What can hang from each mark
T: X
F: E G W Y
W: B G
G: W
Y: L M W
H: A G
X: M
C: A M X
M: D
N: B H T
B: E G W
E: D G N W
L: M T
D: C F G W Y

Each row is shifted at random along 3 fixed directions that mean nothing.
Known rows, with every way that one mark hangs from another
L{M{D{C F{W Y}}} T}: [-229 -243  172  113  -58  200  266 -354 -202 -370 -158  434  476 -425
 -327  208 -176   17 -450    1 -117  301   -3   -8   90  -35  520 -147
  308   62  131  -52   45  578  -63   95   70 -172  -60  -33 -168  454
  112 -623 -113   -3  127  -55 -184  -87 -327 -165 -220  393  -85 -368]
T{X{M{D{F G}}}}: [-185 -108  244   32 -225  410  247   22 -360 -517 -171  461  714  313
 -151   46 -210 -169  -37 -252  -47  383 -150  155  115  -25  159 -333
  161  -58   27 -489   55   74   39 -169  237 -134   39 -608   15  200
   -8 -202 -139  268 -333  342 -207 -243 -246 -214 -204  451 -225   67]
H{A G{W{B{E{D{C} N}}}}}: [ -54  178   37  463   79  339  678  -56 -176 -110  -33  148  241 -272
 -542   59  -53 -163  -81  175 -392  -25 -316  182  -22  102  197  -21
  178 -199  376   81   85  531 -442  168  344 -183  -13  -35    0  381
  300 -239  205  -63  -70   10  142  -84 -276  -62   21  242 -144 -290]
N{B{E{D{C{A}}} G W} T}: [ 115   42  113  -19   10  177  -97  346 -106  108  193  309  465 -438
  300   98 -185   -4 -279 -272  -34  367   75  115  271  174   22 -207
  662 -173  -39 -246   61  162  -62 -168   39  -53  -54 -509 -226  399
  154 -211 -215 -116 -209  184 -146 -433 -110 -205 -241  312  -19 -142]
F{E{D{C} N} G Y}: [  -2 -368 -138 -431 -110  340  311   -7 -392 -262  -80  709  639 -168
 -127  -72 -226   43 -285 -184 -192  242 -220 -287  322 -111  224 -330
  176 -272   76 -273  106   24 -248 -150  109   86 -184 -192 -157  567
   28 -465  -31  117 -242  261   20 -612 -202 -189 -227  327 -683 -338]
E{D{F} G W}: [-247 -146  154  513 -202  105  368  288 -114  -71 -261   82  436 -231
   47 -185 -108   -3   95  226 -263   59   42  -21  120  -21  174  -93
  518 -197 -150   90  -68  355 -133  -43   51  201 -232  -89  -99  219
  140  -98  195   97 -106    8   87 -202  146 -171   31  326  -84 -159]
D{C F{E} G W{B} Y{L}}: [  92  226 -121  760   87 -363  -50 -131 -328  126 -312 -142  574 -262
 -269  -79 -315 -210  -42  540  109  169  364 -115   78  187   32  692
  911 -205  155   53  224  813 -173  108   96  111 -773 -370 -263  148
 -355 -228  216 -295 -366  -71  -81 -102  -48 -325  241  247 -114  308]
N{H{A G{W}} T}: [ -24  110  134  741  -16    6  221  231  129   93 -245 -225  -44 -371
 -340 -162 -145  -24    1  167 -351  161  179   66  132 -279  -23  186
  279  -99  144 -116   94  355 -320  179  189  103  -75 -114   32  175
  198 -225  106  230 -172  -21  114  -14   -2 -255   13 -139   -4  -95]
W{B{E{D}} G}: [-142 -173  195  467  -29  125  340  174 -205 -104 -227  106  373 -163
  -79  -51    1  -76  134   24 -211   89  108   51  157 -126  135 -143
  395 -203  -14    2   49  308  -88  148  198   31 -327  -23  -83  317
  192   -2  255  163   17  -77   -8 -105   79  -32   14  231  -32 -205]
Y{L{M{D{C}}} W{B{E} G}}: [-148  147   73  282    0  299  367 -133 -460 -182 -247  568  439   -1
 -412  239   54  -97 -320 -175  -96   29 -183   15   34   90  380 -236
  437  -79  297  -20   93  282  -54   91  290 -263 -163 -216 -152  544
  273 -183  -71  -42   -4  135 -273   -2  -48   70 -187  281 -308  -72]
B{E{D} W{G}}: [  14 -248  125  148 -202  -59 -190  623 -180  233  109   89  324 -365
  414   -1 -155   75  -73  106  -58  251  288  120  159   -9   18 -195
  821 -162 -190 -121  130  340   14 -238 -340   17 -297 -324 -261  282
   -4 -182  191  -69   -5  228  149 -314  272 -519   -7  130 -138   -3]
T{X{M{D{G}}}}: [-164 -243  186  230 -353  179  -44  227 -254 -250 -116  135  479   19
  -41   17 -317  -93    2   -1  -18  375  147  124   59  -90   -4  -13
  413 -143 -109 -290   68  215   38  -85 -115  -93   18 -335  -42  133
  -28 -243   77  224 -204  243  -30 -258 -156 -372 -126  174 -191   21]
F{E{D N{B T}} G W}: [-233 -180 -147  551   82  195  542   54  -73 -204 -276   71  370 -400
 -436 -156  -20   15   73  262 -307  -13 -139 -243  135 -120  206  163
   78 -384  167  219   72  197 -438  216  127  185 -170  447  136  268
  238 -395  198  108  -46 -196   39 -306 -136  103   69  250 -377 -481]
B{E{D{C F{W} Y}} G}: [  35   34  118  241  187  231  369  -28 -365 -197 -217  264  740 -169
 -181   89 -189  -28  -87  144 -254  357 -192   86   24  101  400 -171
  495  -54    3  -59 -112  512 -203   30  231   26 -144 -143  -72  436
   73 -153 -233  -39  -61  210 -340 -173 -333 -101  -18  713  -84 -331]
E{N{H{A}} W{B}}: [-114  -26   48  420 -221  273  288  236   -3  -55 -133  240  297 -186
  -66 -128 -186  -32   -1   91 -226   84 -108 -155  130 -110  119 -182
  230 -235  192  -39  182  119 -129  -64  123 -142 -216  -84 -112  154
  226 -161  143   33  -49   31  112 -295  134  -10    7  105 -274  -80]
M{D{F G W Y{L}}}: [ -91  115  129  199  -77   81  270  -42 -349 -245 -351  415  606  247
 -309  -13 -250 -161  -54  -58  123  293  -91  -41  119   55  239 -108
  318   66  153 -294   -8  366    2 -278  266  -14 -365 -647 -198  295
 -242 -217  -97  -27 -558  317 -170 -131 -248 -252  -24  474 -267  222]
X{M{D{C F G W{B}}}}: [-171   17   37  222 -203   49   81  -76 -236 -239 -135  262  604   21
 -158    8 -270 -222 -121   37  180  253  130   86   93   97   60   19
  392  -78  200 -161  206  437   70  -73  154 -137 -203 -502 -178  110
 -138 -234    1   30 -293   67  -88 -212 -253 -229  -99  232  -96  131]
F{E{W{B}} Y}: [-223 -203  117  166  -33  389  575 -227 -197 -450 -387  525  559  102
 -386 -166   63  -20   23 -104 -377   65 -360 -182  349 -372  482 -393
  -40 -183  204 -194   11   62 -235    4  544  125 -153  -74   99  486
  123 -304  -92  189 -302   79  -40 -204  -28  147  -49  365 -301 -210]
X{M{D{F Y{L W}}}}: [-168   19   46  490 -160   60  -26    4 -152  -53 -214  164  394 -193
 -368  209 -300    2 -207  137  150  201   59  126 -225  150  199  154
  442   25   50  152  189  545   10    4  -81 -187   39 -106 -162  153
  -87 -440  -13 -111   -6  205  -11 -122 -184 -283  159  175 -162   19]
M{D{C F W Y}}: [   4   30  -23  418 -139 -163  105  -30 -135 -179 -185   31  381 -312
 -213   66 -399 -113 -129  385   83  274  249  123 -108  -66  163  113
  595   74  164  -14  140  735   -5  -55   20  -31 -369 -336 -270  197
 -155 -417   35 -213 -219  115  -20 -120 -304 -374  117  300  -83  112]
T{X{M{D{C W{B} Y{L}}}}}: [-139   96   45  359 -129  263  242 -242 -280 -311  -91  308  576 -178
 -584  352 -196 -153 -202  172    1  219  -78  309 -297  218  176   69
  334  -66  278   86  300  554 -178   36   94 -420   62 -104 -110  262
  -72 -492  109 -233  -12   53 -105 -206 -502 -146  117  297  -86   48]
T{X{M{D}}}: [-184 -186  201   69 -294  378  140   41 -251 -406  -93  383  533   58
 -197  176 -231 -101 -117 -136  -70  332  -77  242  -17  -39  154 -297
  206  -51   31 -281  118  169   21  -94   36 -250  188 -337  -24  209
   54 -335  -48  144 -123  296  -59 -302 -310 -231 -104  277 -186  -30]
F{E{N{B} W} G}: [-138 -357  -55  228 -150   84  123  330 -169  -50 -197  216  366 -302
   91 -207 -221    7  -17  153 -152  112   59 -317  306 -157   95   40
  379 -344  -29  -53   51   39 -105  -36  -98  144 -249  -27  -74  206
   88 -250  217  110 -177  104  211 -490  105 -130  -36   77 -440 -179]
W{B{E{D{Y{L M}} G N}}}: [-137  -32  172  266 -136  382  416  129 -296    7 -155  506  656  -56
 -111  -20  -25  -70  -57 -206  -41  111 -209  -89  172  111  168 -400
  395 -180  -91  -89  -73  220 -180  -94  249 -116 -202 -150 -213  487
  172   16  -38   73  -62  229  -83 -299   -4  -77 -117  482 -391 -184]
T{X{M{D{C G Y{L W}}}}}: [ -80   51   99  336 -209  237  160  -56 -364 -314 -159  292  575   42
 -366  159 -238 -130 -104   73  -30  305  -64  145 -102  101  148   66
  422 -120   91 -147  139  338 -124  -35   57 -162    4 -262  -80  238
  -45 -310  -53   52 -183  260 -229 -135 -304 -238  -58  350 -275   80]
C{A M{D{F{W{G}}}} X}: [ -55 -100   15  214 -258  263  -17  -16   -7 -490 -275  117  309  -65
  -85 -128 -327  -19  -57 -110  -72  201   33   65 -321 -102  161   39
  214 -120   91   46  201   89  128  117  174  211   85 -366   33  150
  252 -143    7    8 -246  -26 -253 -121   27  -31  -92  261 -191 -170]
M{D{C{X} F G{W}}}: [ -49    4   52  118 -326  -32   -9   96 -240 -334  -97  277  462   58
   89 -105 -426 -155  -62   -7   28  312  169   74   84  -66    2  -23
  527 -136   52 -314   85  332   86 -198   83   41 -295 -808 -230  139
  -30 -191  -36  100 -437  241 -133 -129 -156 -387 -159  300 -215  179]
C{A M{D}}: [ -72 -220  168  486 -286  130   65   47   46 -315 -353  -64   24 -187
  -28 -195 -251 -102   60  -35  -64  185   63   23  -68 -327  230  -49
  301   -1  -34   30  -62  144   92  175  143  305   45 -212  -45  183
  323  -43  -90  161 -267   85  -92  -36   85  -70 -134  176 -169 -290]
F{E{N} G{W}}: [-192 -279  -88  458 -167 -116   95  250 -117    0 -231   33  188 -418
  -96 -109 -279  -73   33  359 -119   60  145  -79   85 -150   56  155
  500 -293  -33   92  105  341 -239   77 -193  103 -267   31 -147  219
   38 -377  359   14  -68  -16  273 -346   86 -313  113  -16 -380 -185]
F{E{N{T}} G Y{M{D} W}}: [-147 -277 -283  -17 -180  141   26  275 -187   50  -77  389  365 -433
 -204   55 -286  190 -405    7  110  126   32 -338  132 -128   51   62
  440 -301   47  -19  114  171 -242  -17 -195  -61 -147  111 -153  480
   39 -620  202   26    3  143   75 -524  -93 -378 -122  -62 -710 -277]
H{A G{W}}: [ -84   43  127  668   13   48  375  106  -50  -37 -228 -215  -61 -228
 -478  -76 -180 -119   56  318 -395   33  -18  187   36 -140  176  237
  229  -95  209   16   10  530 -294  249  150   74   20  -18   76  233
  208 -241  270  108 -199   36  240   42 -104 -240   69  -30  -40 -184]
F{G W{B{E{D{Y}}}}}: [-116 -285   95  257    6  157  278  173 -315 -195 -178   75  490  -60
 -134 -243  -89   -8  179  109 -192  210   63 -183  266 -166  205  -49
  254 -283  -46 -123  -13  235  -80  -27  121  209 -326  -20   17  277
   87 -210  130  176 -182   86  -99 -225  -41 -127  -96  322 -261 -275]
G{W{B{E{D{F} N}}}}: [-219   -3  156  268 -199  246  365   80 -161 -219  -84  441  503  -32
  -81    1  -51 -186   10 -123  -75   53 -171  185  152    4  144 -547
  334 -158   72 -162   87  264  -91 -219  289 -201 -284 -528 -232  295
  164 -207   13  -15 -120  155   29 -245   14 -164  -13  399 -186  -18]
H{A G{W{B}}}: [ -55  -81  121  483 -158  -10   34  348  -95  102  -70 -253  -33 -138
 -120 -213 -273 -109   45  151 -253   98  221   75  262 -187  -56  208
  427 -216   73 -207   53  397  -90   98   23   70 -139 -308    3  198
  143 -170  317  138 -334  134  304  -86   74 -391  -69 -182  -86  -62]
B{E G{W}}: [ -25 -274  216 -104 -282  -18 -368  572 -279  181  -51  231  436  -63
  504  -77 -363  -32  -91 -132   -3  445  259   87  396 -110   -8 -372
  855 -141 -322 -478 -135  177  169 -297 -229   -5 -192 -732 -261  344
  -20  -47 -110  114 -281  500   -3 -430   90 -547 -242  167 -196  -21]
E{D{C{A M} F} G N W}: [ -75  -59   -8  282 -334  289  433  163 -111 -215 -130  323  573 -241
  222 -290 -153 -109  -39   69 -143   59 -123 -118   49   77  129 -283
  545 -275  -22   29   47  144 -168 -106  191  262 -277 -304 -186  277
  265   25  -29   -2 -206   26 -121 -348  215  -39 -201  556 -395 -206]
C{A M{D{F G{W} Y}} X}: [ -27    1   94  340 -308  186   -9  -40  -39 -461 -306  123  405  -41
 -121 -200 -410 -121   16 -123   21  267   16   45 -290  -46   76  111
  300  -95  -20  -24  102  189   42  -59  253  239  -30 -562 -107  186
   68 -110   -9   20 -425    3 -253  -60    4 -175  -80  379 -164  -24]
B{E{D{C{A} F{Y}}} G W}: [  72   39  141 -126   91  278  232  165 -360 -205  -18  483  709  -33
  189   -1 -156   -9 -140 -125 -217  393 -282  122  172   47  370 -445
  567  -54  -19 -349  -17  249 -118 -203  294  113 -110 -617 -151  595
  114 -167 -361 -101 -303  342 -340 -209   -9 -202 -275  684 -190 -209]
X{M{D{C F{Y} G}}}: [ -54 -239   84  -46 -353   10 -205  175 -264 -141  -79  272  566   62
  176 -170 -401  -50 -146 -146  187  436  283  -73  296 -125  -10  -50
  503  -90  -88 -442   98  238  180 -212  -16   99 -206 -664 -167  172
 -158 -226 -170  261 -420  355  -88 -277  -47 -461 -291  205 -302  102]
T{X{M{D{W}}}}: [-266 -127  224  386 -305  256  341   32 -190 -494 -305  191  518  165
 -289  -38 -135 -173  127   78 -142  245  -63  216   23 -227  171 -235
  181  -37   54 -277   77  204  -39  -30  230  -50   50 -309   44  228
   59 -217  -45  234 -255  197  -97  -94 -179 -153 -130  349 -172   33]
G{W{B{E}}}: [-196  -14  156  398 -106  113  218  -12 -100  -95  -96  259  284 -266
 -241  155  -74 -169  -33   54  -97   68  -20  278   17   16  188 -271
  391 -123  125   47  103  466 -120  -30  126 -261 -165 -241 -223  246
  136 -311  159 -102   31   13  100 -208 -117 -188  132  154    3  -57]
Y{W{B{E} G}}: [-156   -2  136  523  -12  140  362  104 -216 -199 -340  174  305   30
 -214  -31   24 -126  121   66 -226   37  -25   24  124 -166  272 -199
  376 -176  109  -68   52  235  -52  182  271   56 -296  -73  -86  308
  252  -25   91  181  -20   17 -146  -12  133   13  -33  192 -176  -95]
F{E{N{H T}} W{G} Y}: [ -98 -116 -230  -90   92  381  348 -132  -86 -139 -177  614  548 -287
 -526  103  -53  132 -336 -103 -217  199 -213 -186   90 -118  280 -255
    0 -238  413  -59  325  141 -452   -7  150 -109 -178  248   61  476
    4 -650   42  -75  -19 -130  -91 -562 -191  -33   90  145 -481 -294]

Rows
[-233   25   80  522   93   28  539 -172 -264 -395 -620  166  667  305
 -413 -396  -22 -226  275  129 -189  122 -103 -218  379 -329  279    3
  177 -151  193 -349    4  291 -193   58  694  344 -619 -432   35  367
 -109  -95   27  236 -611  -91 -177   10  112  -33  -80  422 -224   78]	D{F{E Y} G W{B}}
[ -17 -132  106  162  -66   22 -187  473  -90  317   67  178  285 -516
  223   68 -205   20 -176    5  -29  334  223   71  104   66   56 -107
  702  -99 -101  -88   40  372  -12 -151 -240  -70 -116 -218 -271  314
   58 -233   60 -115  -64  179  154 -416   91 -448  -41   46 -108  -49]	N{B{E{G} W}}
[  15   41  157  296   75  173   24  269  -41   24 -305   95  178 -181
 -128  -66 -354  -37 -109 -171 -301  422   26  -46  249 -197  109   14
  215    4  118 -286  -30   87  -39  117  205    0   63 -219  -23  318
  212  -72 -124  257 -295  150  -61 -196  -89 -137 -156  -18  -32 -206]	N{B{G} H{A}}
[ -47   39   99  -88 -225  338   97 -103 -392 -367  -29  559  777  111
 -250  265 -265 -144 -308 -136   99  372  -80  268  -46  207  140 -268
  369    0  171 -354  262  293   32 -257  115 -351    8 -678 -143  258
 -161 -423 -159 -117 -263  414 -180 -369 -410 -303  -80  440 -246  235]	T{X{M{D{C F W Y{L}}}}}
[ 150 -180  244   73 -371  -38 -314  -43 -301 -122 -135  319  547 -146
  148  -90 -406  -13 -285  -63  -39  388  347  -86  238   17  149   34
  705  -81 -259 -343  126  314  153 -108  -94  109 -209 -571 -355  330
  -81 -190 -238  114 -209  358 -190 -174  -25 -350 -282  363 -277  136]	D{C{X} Y{L{M T}}}
[ -39  144   67  145   39  387  180   29  -29 -126   27  437  316 -353
 -477  264  -98  -86 -380 -286 -215  300  -68  221   15   46  -58 -210
   95 -101  323 -232  246  141 -299 -118  210 -416  118 -287 -100  264
  142 -515   19  -16  -79    9  -31 -461 -456 -215   -7  -71   -2  -13]	N{B H{G{W}} T{X}}
[ -46  -72   10  120  199   75  177 -135 -308 -115 -271  354  344 -249
 -469  204 -231   74 -233   81  -83  210  -58   13 -124  108  388  122
  247   -2  128   40  150  451 -113  106   84  -25 -135 -135 -152  325
   -9 -549   99  -99  -35  145  -58 -244 -203 -216  101  197 -258 -142]	D{F{G Y{L}}}
[-119 -344 -207   18 -173  166  -56  330  -43  192 -200  288  442 -340
  -52 -291 -256  179 -159  -10 -187  339  106 -415  304 -356   34  -86
  383 -311    8 -207   97   96 -267 -119 -108  193 -261  127  -13  486
   21 -440   -2   74 -272   66   86 -593  187 -360 -122  -36 -625 -281]	F{E{G N{B H}} W Y}
[-123 -237 -116  169 -217  100   91  320 -204  -52  -78  237  388 -255
  -52  -78 -316   66  -93   94  -37  109   34 -182   38  -18   44  -60
  443 -272  -68  -12  173  262  -71 -102 -103    5 -354 -121 -284  306
  102 -421  234  -15   -7  100   82 -387   96 -320  -58  162 -489 -212]	E{D{F{G Y{W{B}}}} N}
[-202 -133 -115  380 -162  153  528   14  -59  -95 -278  334  444 -423
 -322 -222  -99  -34  -25  125 -308   72 -147 -138  163 -259  138 -128
  349 -274   83   49   26  327 -524   32  274  203 -244  151  -97  640
  144 -352   51   73 -237 -100   95 -271   35 -153  -76  296 -464 -341]	F{E{D{C} G{W} N{B}} Y}
[-207  -95  175  469 -276   54  217  192  -81 -103 -156  193  306  -99
   -7 -132  -94 -178  150   55  -86   70   36  122  188 -190   87 -359
  451 -186  -19 -149   46  292  -73 -115  161  -50 -327 -375 -213  258
  165 -134   74   78 -137  116   83 -160  151 -216  -34  225 -199   -2]	G{W{B{E{N}}}}
[-177  -53   70  430 -170  150  124  -24 -201 -214 -145  100  516 -264
 -489  267 -301 -115  -94  282   12  303   61  244 -287  149   82  216
  374  -74  112   87  192  584 -183   -2 -115 -297   31   22  -96  175
 -169 -486  275 -119   -7  -39   -2 -257 -431 -323  162  198  -38    5]	T{X{M{D{G W Y}}}}
[-103  -48  249  149    7  406  553   37 -322 -247 -189  523  745   -3
  -62   29   51  -49  -19  -81 -230  158 -343    8  204  133  368 -455
  282 -126    5 -124 -119  202 -120 -211  306  -49 -199 -403 -104  253
  148  -63 -109  100  -90  270 -121 -276 -116  -27   -8  665 -151 -116]	B{E{D{F G} W}}
[ -70 -199  108  328 -182  180  226  259 -109   62 -105  278  421 -393
   65   55 -112   49  -39  253 -142  128  -65  -19    2   13  249 -273
  530 -171  -66   92    3  339 -112  -99 -131 -113 -185  -24 -208  197
  181 -187   49  -74  178  220  114 -385   39 -157   87  344 -301 -145]	B{E{N W}}
[-195  -77   31  610 -119   81  297  199    5  -97 -268  134  265 -323
 -167  -58 -222  -45   62  321 -208   70  -97  -86   -8  -67  232   28
  327 -198   96  204   17  279 -188   75   15  -19 -122  245 -113  217
  205 -187  147  -12    3  -89   39 -244  -34   51   45  210 -185 -237]	E{N{B{G}} W}
[-168 -137  -15  111 -229  293  317  133 -159 -195 -272  498  575   39
  -74 -131  -90 -132  -80 -152 -190   96 -154 -143  342 -169   75 -471
  210 -212  153 -242  173  -26 -153 -142  229  -66 -294 -289 -143  358
   81 -137   34  106 -243   80   78 -461   42  -55  -43  198 -400  -79]	F{E{D{W{B G}} N{H}}}
[-255  267  264  833  127   11  688 -328 -217 -405 -624  242  651  241
 -564 -120  101 -249  129  129   11  -17  -79   28  196   -1  387  -22
  224   50  214 -112  116  451 -168  161  730  112 -531 -276  -84  384
 -103  -36   32  108 -281  -97 -361  250   21   88   23  597  -63  184]	D{F W{B G} Y{L{T} M}}
[-125 -227  -11  646 -233 -246  -75  317  -16   64 -357 -198   34 -292
 -173 -170 -239  105   19  344  -61   72  385  -93  120 -423   92  264
  591 -142 -100   33   57  384  -79  220 -108  276 -317  204 -121  324
  120 -286  256  257   20  -17    4  -17  284 -410  -43 -158 -313 -100]	F{Y{M W{G}}}
[-239 -189  135  574  -73  164  467   42 -125 -137 -445   98  354 -221
 -237 -130  -59  -75  101  153 -401   64 -102  -42  162 -199  286  -73
  324 -163  -87   85 -142  319 -306  241  169  246  -52  183   15  376
  209  -81   76  226 -123  -10  114 -158   -3  -46   67  268 -183 -370]	F{E{D G}}
